Rows, each with roughly how far along a hidden order it lies (0 to 30)
In the rows, 128 means zero.
[128  85 118 110 124 115  63 234 186 160 147 255  61 173 112 119 177 125
 180 121  95 136 114 149 148 210 147 128 124 174]
0
[119 185 165 109 151 117 121  76 167 152 127 149  52  54 149 106  96  56
  82 132 116  92 129  98 125 134 107 163 125 149]
16
[133  81  92 144  97 149 149 200  89 104 153 133 155 188 107 160 161 187
 164 163 181  93  91 116 112  97 140 129 119 119]
16
[132 100 122 114 120 122  87 212 176 150 144 255  70 158 104 137 174 119
 164 126 100 112 121  84 144 197 139 138 153 150]
6
[122 152 132 133 125 135 142 102 114 123 129  83 103 117 137 122 118 122
 109 147 153 107 115  98 107  96 117 157 125 132]
20
[126 146 112 174 118 161 180 118  74  85 133   5 160 144 114 165 129 163
 117 166 195  87 114  52 113  61 131 148 144 106]
28
[119 120 119 152 121 157 131 111 106 133 130  87 112 146 125 141 133 128
 100 153 161  89 105  63 124  97 114 138 133 120]
23
[121 136 140 115 130 134 122 120 156 154 132 189  64 106 132 120 133  96
 102 137 117  89 123  69 127 147 109 143 142 140]
15
[121 128 131 138 127 144 127 122  79 136 136 113  83 111 127 127 126 113
 110 143 146  84 112  74 124 107 116 147 127 136]
17
[120 154 133 148 117 159 171  58 103 116 113   4 131 120 129 143 121 124
  83 157 168  87 132  48 115  73 107 131 171  87]
30
[124 132 122 140 131 134 126 167 129 124 140 170  93 161 120 132 142 130
 145 147 144 105 110 114 127 122 141 147 114 148]
12
[125 159 129 160 136 136 152 136  84  99 147  25 114 124 119 151 117 136
 129 151 177  85 103  94 116 107 132 175 103 135]
18
[125 122 105 148 109 146 158 139 101 106 140  72 138 158 122 147 140 149
 133 157 173  96 103  90 112  62 126 141 127 125]
20
[125 139 110 172 121 149 174 134  66  83 138   1 136 154 122 156 123 171
 134 162 196  73 101 115 108  53 141 161 105 122]
23
[120 146 135 117 133 109  87 171 186 153 128 215  63 148 128 103 148 102
 156 125 104 119 127 136 128 172 142 149 128 172]
8
[115 107 142 102 134 120  55 171 222 192 120 255  47 143 129  93 164  73
 137 120  63 116 135  90 150 194 124 127 158 168]
7
[119 143 128 159 123 165 165  74  97 122 117  26 150 135 129 140 123 118
  82 156 172  85 122  50 121  69 113 141 157 102]
29
[116 166 142 126 132 122 132  90 135 132 126  91  86  90 145 111 108  85
  97 142 140  92 119 129 112 103 113 153 121 146]
18
[125 120 129 138 133 133 110 104 132 128 143 165  80 135 118 139 140 132
 133 141 139  99 111  87 132 138 130 145 127 141]
13
[118 170 138 136 125 130 157  56 119 124 120  44 124 100 141 123 111 101
 107 150 156  91 128  82 108  80 109 154 143 120]
25
[121 112 125 145 136 133  97 183 139 141 139 214  85 160 116 132 149 128
 150 133 131 117 114 117 140 146 147 225 117 153]
10
[119 141 129 143 128 138 138 124 119 123 139 103  82 106 129 138 127 127
 112 141 144  88 110  79 121 115 121 153 124 133]
18
[131 109 116 146 121 146 137 155 112 114 147 113 104 144 113 151 149 156
 133 151 163  89 101  78 126 118 127 139 122 128]
16
[125 145 117 156 120 142 161 128  83  93 140  36 143 140 123 146 124 155
 130 157 182  88 103 102 107  75 136 162 111 127]
21
[121 123 134 122 137 132  89 169 170 159 133 209  70 151 121 120 151 111
 131 131 106 103 123  83 144 160 129 141 143 155]
10
[132 119 127  98 130  98  78 212 185 149 149 255  55 142 116 115 167 118
 179 117  87 125 124  96 137 207 143 150 123 181]
0
[114 182 147 153 145 153 156  44 109 132 114  47 116  88 138 134  98  97
  59 146 166  87 128  59 124  80 107 146 141 112]
29
[119 165 156 106 145 117 106  94 160 159 129 161  60  63 141 107 117  78
  95 129 107  95 132  85 128 142 108 155 140 147]
14
[121 126 133 106 121 121 101 151 185 160 126 192  88 140 127 108 152 104
 138 131 100 108 127  98 129 168 119 140 154 150]
11
[120 176 149 135 145 127 151  75 122 121 132  63  84  81 142 129  95 107
  92 143 148  84 122  87 113 111 112 164 126 132]
21
[120 156 134 157 134 148 153  99  97 112 130  35 109 114 128 149 115 131
  93 152 177  89 114  61 122  80 116 155 130 119]
25
[123 127 125 138 122 134 125 140 125 114 140 128  98 132 125 135 126 143
 132 151 148 103 108 103 121 117 126 147 120 147]
15
[121 147 134 130 123 139 137  96 146 131 131 109  96 109 134 127 118 103
  99 149 144  89 112  70 117 108 107 146 138 124]
20
[116 148 148 111 143 116  83 136 177 169 125 213  59  97 135 103 139  81
 126 122  94 111 130  93 141 168 124 147 139 159]
10
[113 187 159 107 147  99 108  85 175 150 121 152  61  80 154  88 109  58
 104 122 106 102 121 134 115 134 132 163 118 167]
13
[124 147 132 129 120 134 144  95 117 111 135  80 108 109 135 134 125 121
 106 154 147  96 116  91 109 100 112 154 133 130]
20
[121 184 155 112 139 126 172  27 135 125 122  42  92  56 149 122  92  90
  74 138 148  74 135  58 107  94  96 159 143 116]
23
[119 130 134 110 127 122 102 124 168 155 125 190  78 129 124 109 141  96
 128 131 103 105 125  94 129 156 121 143 140 169]
12
[122 124 119 151 117 142 157 128 103 105 137 100 125 132 128 140 127 142
 123 153 180  90 105  98 113  88 121 145 126 133]
20

Part 2:
[ 76  86 142 132  94 122  89 119 127  36 115 127  82 221  98 117 143  96
  89 132  47 118  74 128 105 100   1 152 117  72 164 142 124 103 101  67
  33 209  31 111 132  90 145 107 158 104 143 141  94 178 156 185 131 177
 102 170  90 172  92 121 139 180 124 140 110 128 129  92 144  98 179 166
  71  82 162 180 129  98 126 117 199 108 149 110  85 109 133  68 158 114
 122 205 151 127 144 123  73 116 151 134  88  98 236 135 121 142 134 169
 214  32 102  89 149 155 123 157 126 151  80 255  88]
30
[128 141 129 132 147 130 135 141 126 138 136 140 132 132 134 136 129 144
 141 124 145 139 148 114 125 135 174 120 138 148 121 128 128 135 133 141
 153 135 152 132 122 136 134 152 123 127 122 120 134 118 119 110 122 121
 129 120 154 167 169 121 121 140 140 139 104 126 126 151 128 151 110 121
 122 159 116 123 124 118 129 130 124 132 117 135 141 127 129 148 108 129
 129 129 123 121 114 119 151 123 123 142 141 130 118 103 110 120 127 116
 116 179 135 128 120 118 137 123 145 125 143 109 151]
13
[ 98 113 138 132 129 128 128 118 132 110 116 138 103 164 117 128 137  91
 130 131  79 117 108 131 125 117  47 112 112 106 152 135 128 121 117  85
 132 195  63 116 130 103 141 126 148 117 123 119 122 143 134 136 120 145
  87 143 120 156 136 122 132 145 123 136 110 123 127 128 139 122 142 123
  84 126 124 151 126 105 127 132 145 124 130 126 110 127 132 110 140 117
 126 163 139 123 143 119 106 122 140 133 109 100 178 124 118 131 129 151
 184 107 116 112 137 126 123 141 135 154 112 238 105]
20
[ 92 106 139 132 119 128 121 115 132 101 117 137  95 169 119 126 141  96
 123 132  74 114 114 139 124 118  47 124 108  99 166 140 128 117 112  96
 110 206  56 110 131 102 145 115 147 117 122 121 122 154 136 156 117 155
 103 141 119 162 121 123 133 150 122 139 113 123 126 124 142 124 150 135
  78 114 129 152 125 105 127 130 162 126 132 122  97 127 131  96 143 117
 124 177 146 123 142 116 108 121 138 134 125  96 175 128 119 133 128 156
 175 109 119 112 142 130 122 139 131 145 108 237 100]
21
[120 126 134 131 136 130 131 128 130 139 123 134 114 134 121 130 134 107
 131 127 117 122 132 125 127 128 123 117 125 125 151 135 133 127 126 102
 144 165 100 125 125 127 130 130 144 126 124 117 132 130 128 128 121 144
 119 120 128 168 141 125 125 134 126 133 111 123 125 140 135 123 120 117
 107 139 120 131 124 118 129 130 125 127 124 127 124 125 131 119 131 121
 128 150 135 121 129 118 129 125 129 133 117 122 143 127 132 125 127 126
 143 136 128 128 129 120 129 128 140 133 135   1 118]
16
[161 143 127 130 149 131 139 143 124 147 136 131 137  92 138 135 128 152
 129 122 154 145 152 113 129 136 250 120 140 137 110 127 135 139 133 141
 150 106 136 145 117 160 120 141 120 135 124 119 134 103 122  98 130 118
 139 114 148 148 156 126 120 110 137 134 114 127 126 143 124 151 109 107
 144 157 118 105 124 149 130 126 113 136 119 130 144 114 127 142 105 132
 131 114 114 122 120 123 160 130 122 131 142 143 113 114 117 121 125 110
 105 178 143 143 113 120 139 110 146 114 168  55 145]
11
[162 148 124 130 159 132 138 151 124 185 140 136 157  63 144 138 124 174
 141 122 198 146 167 107 132 145 221 114 146 169 106 119 129 146 142 153
 162  80 181 152 120 164 123 155 113 142 115 122 138  97 108  87 127 106
 157 107 162 153 173 126 119 100 139 132 110 126 128 156 120 157 104 101
 147 171 111 101 126 158 130 129 100 141 117 138 163 130 127 167 100 137
 131  84 113 124 109 122 164 128 113 134 154 151  67  99 116 117 125 101
  74 182 137 153 110 109 140 108 145 111 164  10 158]
8
[165 159 121 129 182 139 177 141 132 235 141 146 187  33 153 145 109 178
 169 127 209 138 185 114 147 171 255  84 140 195 107 103 123 158 162 192
 253  62 234 159 126 153 130 171  97 147  93 107 157  67  95  74 112  78
 147  79 179 104 189 128 117  78 136 127 135 123 130 175 116 174  80  84
 179 182  84  90 129 173 129 145  60 153  98 155 175 158 124 177  83 145
 132  48 106 127 108 120 190 133  97 134 176 152  14  82 120 112 123  84
  42 252 155 163 103  87 136 106 131 108 201   1 176]
0
[152 152 126 131 151 132 132 147 124 159 134 135 138  89 136 136 128 163
 140 122 177 143 168 108 128 138 255 118 141 162  91 123 130 141 134 146
 161  98 174 144 117 150 125 153 120 135 118 111 137  98 117 104 126 109
 147 110 150 149 166 126 119 109 138 134 111 126 127 148 122 152 106 107
 151 159 115 111 124 140 130 127 110 139 115 133 152 126 127 160 115 133
 130 107 112 122 109 123 154 128 122 135 148 146  88 108 116 118 126 102
  93 203 138 143 112 114 138 112 145 113 176  56 154]
10
[ 96 120 137 131 122 127 120 117 132 115 117 135 104 164 122 127 139  94
 127 130  94 116  94 135 126 117  60 119 112 100 156 138 131 125 115  97
 127 189  64 113 130 101 137 118 143 121 122 119 124 151 132 142 118 158
 103 129 113 159 124 124 132 151 120 138 116 123 126 114 140 118 141 132
  93 116 129 147 125  99 128 127 146 120 131 122 107 125 128 103 140 118
 126 171 144 123 142 116 112 121 143 124 106 103 152 137 118 129 128 156
 173  91 127 116 145 131 123 136 130 139 108 229 105]
20
[115 108 135 132 128 129 124 119 131 120 120 134 105 144 125 128 135  96
 126 129 104 120 115 129 128 125  92 116 119 125 144 137 133 124 122  91
 136 185  81 119 127 119 128 130 138 125 122 115 128 133 130 127 118 150
 114 130 127 149 136 125 129 127 124 136 114 123 125 132 134 121 130 123
 102 129 125 135 123 112 128 130 134 126 124 124 117 125 131 107 136 120
 127 138 136 123 137 115  86 125 142 130 105 112 156 132 120 127 126 148
 143 105 127 123 125 125 125 134 137 134 130 187 112]
18
[ 86 105 139 131 105 124  99 109 130  68 116 129  90 192 104 124 145  84
 111 134  54 123  89 138 122 106  48 133 105  85 174 140 129 109 110  76
  70 213  50 108 131 104 138 106 147 112 122 129 115 170 143 167 121 166
 101 156 100 161 104 125 136 154 118 139 110 125 128 102 142 102 153 152
  73  89 145 165 127  95 129 124 166 112 142 114  84 111 132  93 151 113
 123 194 146 127 147 120 110 122 149 131  96  88 214 150 123 135 131 162
 182  73 110 100 148 147 122 146 124 149  90 255  89]
25

Part 3:
[152  81 124 114 108 157 136 125 137 134 105  60 220 174 130  90 158 149
  84 114 109 189 172 178 122 145   1 110 147 115 131 153 122  91   1 121
 187 108 120 128 114 113 143 111 112 135 135 123 147 159  83 107 157 135
 151  82 126 129 142 108 112 130 146 139 133 133 136 149 120 124 181 125
 149 132 134 123 142 136  62  90 155 127]
28
[154 115 132 150 126 152 130 120 149 132 118 117 177 163 137 100 142 140
  84 129 107 177 147 180 123 142  74 106 126 115 119 127 126 122  72 125
 158 147 133 118 129 126 135 147 130 120 169 133 144 144 120 112 152 115
 127  83 126 127 149 109 117 111 135 132 152 132 133 146 119 106 134 133
 143 132 138 138 127 112  83  84 165 131]
15
[153 101 130 143 122 158 130 120 151 133 113 121 216 158 133 100 144 136
  94 125 110 181 154 168 124 145  48 106 120 118 119 127 127 114  73 126
 168 142 129 124 127 122 134 142 124 123 168 134 145 144 116 115 152 118
 133  77 125 124 146 106 114 108 134 129 146 133 136 145 119 109 131 132
 145 132 144 137 125 111  78  81 155 132]
17
[127 171 149 174 146 123 121 119 124 124 146 195 118 107 157 152 128 133
 119 148 119 125 110 117 127 124 142 134  86 118 120  96 140 144 191 116
  90 208 152  84 137 145 128 142 154 113 141 132 137 146 203 125 106 107
 108 145 132 130 147 122 145 109 130 113 166 124 125 131 129 114 102 141
 117 130 136 124 111 102 126 130 163 136]
3
[154  71 122 116 109 166 137 129 135 134 107  65 224 185 134 104 154 153
  95 117 112 187 178 189 124 146   1 110 158 115 133 162 118  84   3 122
 190 116 117 128 113 110 142 104 107 132 136 119 152 156  74 107 153 145
 159   6 128 131 142 115 111 136 147 137 124 132 135 150 120 123 168 124
 144 130 130 117 143 147  66  91 151 125]
30
[156  83 120 117 110 163 136 124 144 134 109  72 233 178 129 102 150 142
  90 118 112 188 174 185 124 147  39 108 143 122 128 152 121 100   1 126
 192 106 116 147 117 115 139 115 110 131 137 126 141 163  79 108 148 135
 146  42 128 127 139 110 110 125 138 131 134 134 135 143 116 117 150 124
 150 129 144 127 139 131  80  83 156 128]
26
[121 162 140 160 140 103 123 118 135 125 142 190 130 111 153 142 120 126
 119 139 123 121 114 109 128 131 186 132  90 129 118 103 136 163 216 125
  87 177 138 131 138 146 122 138 150 118 181 130 129 148 178 126 115 102
 101 181 135 124 138 123 134  96 119 106 166 125 125 135 131 118 101 137
 126 122 150 126 113  98 152 110 143 135]
3
[163  96 129 161 120 164 131 121 138 133 109  91 196 168 134 105 141 143
  85 126 107 178 155 184 123 140   7 103 134 102 123 133 129  74  32 120
 174 134 132 104 122 119 140 135 121 123 150 128 149 143 123 110 151 120
 144  52 124 130 153 106 120 128 143 134 136 131 139 147 117 109 143 131
 140 137 128 132 132 114  86  79 180 129]
20
[128 172 141 164 139 116 123 120 134 123 142 201  90 111 146 140 123 125
 118 142 122 132 118 110 128 130 176 132  94 130 119 100 137 160 203 124
  96 177 142 120 136 146 124 139 145 117 168 129 127 146 187 123 112 101
 101 142 134 125 137 126 134 100 119 108 158 128 126 134 129 112 108 141
 126 123 148 125 114  96 149 112 148 141]
4
[153 121 126 121 115 145 133 121 155 133 106 100 231 172 132  99 141 135
  87 115 111 189 157 157 126 146  98 105 136 122 122 135 104 121  79 131
 164 109 116 157 126 119 131 140 121 126 178 131 135 162  88 115 160 123
 132  64 128 121 139 101 103 103 128 127 147 135 137 143 122 115 139 129
 154 127 153 137 131 115  96  67 150 133]
19
[148 107 128 135 124 152 133 121 150 133 107 130 219 178 123 101 142 139
  82 120 112 194 157 168 123 143  88 103 131 120 121 128 126 111  74 127
 163 136 120 139 125 123 133 138 122 126 168 132 144 153  92 113 156 122
 133  49 127 123 143 108 109 111 132 128 144 134 138 144 120 107 140 130
 146 130 148 139 131 112  82  74 149 131]
19
[154 103 125 117 112 158 132 122 143 134 110  92 239 166 131 100 148 144
  86 118 115 189 168 184 123 143  29 103 144 117 126 148 124  95   7 125
 182 104 118 143 119 117 135 126 115 126 151 128 144 157  79 110 156 130
 150  56 127 126 145 110 111 118 136 131 144 134 136 144 119 117 145 128
 152 130 145 130 137 126  81  86 150 130]
24
[155  96 128 127 112 160 133 123 146 134 108  95 217 174 131  98 143 141
  73 118 111 188 164 178 124 130  37 102 139 116 124 142 124 106  37 128
 177 118 119 142 118 116 135 130 119 128 167 130 146 159  97 109 162 125
 140  56 126 124 143 107 109 120 136 129 140 134 136 146 120 115 146 124
 146 131 139 132 135 123  97  82 161 130]
22
[129 164 146 175 139 124 124 120 123 124 147 186  80 137 155 148 125 131
 114 148 119 130 110 121 127 124 142 126  88 119 122 102 141 140 181 118
 101 200 148 101 136 146 128 144 144 115 147 131 133 141 186 126 111 105
 108 144 133 128 145 119 140 110 129 112 162 126 125 133 128 115 106 141
 121 129 135 125 113  98 127 119 176 142]
4
[155 107 128 133 118 154 132 122 148 132 107 114 214 172 131 102 140 141
  84 122 115 189 157 175 125 143  82 104 133 122 122 137 125 110  60 127
 173 123 119 141 124 121 134 134 121 126 171 132 142 151  99 110 152 123
 135  76 127 124 146 108 109 106 132 129 148 134 137 143 120 108 140 129
 143 129 149 135 133 109  88  72 157 131]
19
[119 187 143 170 150  99 122 119 132 122 153 231  89 103 154 148 114 125
 134 149 124 128  98  94 129 122 191 135  82 123 116  89 140 163 239 122
  64 196 150 114 141 150 124 144 154 117 146 134 127 133 208 132 101  99
  96 184 134 126 137 127 143 104 118 110 171 124 122 134 131 134  93 140
 116 125 134 125 111 101 152 119 149 142]
0
[153  92 129 122 118 163 134 122 149 134 111 110 213 163 135 101 147 139
  86 116 110 185 157 183 124 147  65 111 135 117 123 137 126 101  46 127
 173 130 123 137 124 122 133 132 121 125 156 133 144 151 100 111 157 122
 134  62 126 123 143 109 112 114 133 130 144 135 136 145 119 112 127 129
 145 131 144 135 132 116  80  83 164 130]
19
[141 141 140 161 129 133 126 119 143 129 128 158 174 136 146 135 132 136
  97 136 118 169 136 134 126 135 107 121 100 121 121 116 134 130 162 122
 134 176 131 115 132 136 129 145 133 118 173 133 136 148 156 114 130 104
 114 102 130 125 150 111 124 105 131 119 160 129 131 135 124 110 117 138
 135 128 146 133 119 102 102  94 167 134]
9
[151  91 119 111 106 155 136 125 143 135 105  71 255 184 130  98 150 145
  93 112 116 197 171 183 125 147  26 105 156 122 133 161 118 104   1 128
 199  88 109 157 112 110 138 111 109 135 137 119 144 163  54 105 159 125
 153  34 129 126 136 108 105 122 141 132 129 134 137 146 118 126 163 123
 150 128 147 121 144 140  74  88 152 126]
29
[145 114 138 155 133 138 128 119 145 129 123 151 172 141 146 125 135 133
  96 133 113 165 127 155 125 139 108 113 108 119 120 119 131 125 139 124
 138 162 139 112 131 130 133 152 132 118 166 134 137 136 149 114 137 112
 126  86 129 125 146 117 119 109 132 122 155 131 133 138 124 108 122 136
 137 129 145 135 122  96  97  88 164 132]
11
[121 171 143 164 143 107 122 121 134 124 156 207 104 103 153 148 120 123
 126 145 127 135 105 101 130 125 204 135  84 129 114 102 137 161 238 125
  74 186 143 127 135 152 121 141 154 117 156 135 121 140 202 138 104 102
  92 176 134 124 134 126 141  99 113 108 154 127 124 132 132 118  91 139
 118 122 144 125 111  96 161 126 144 143]
0
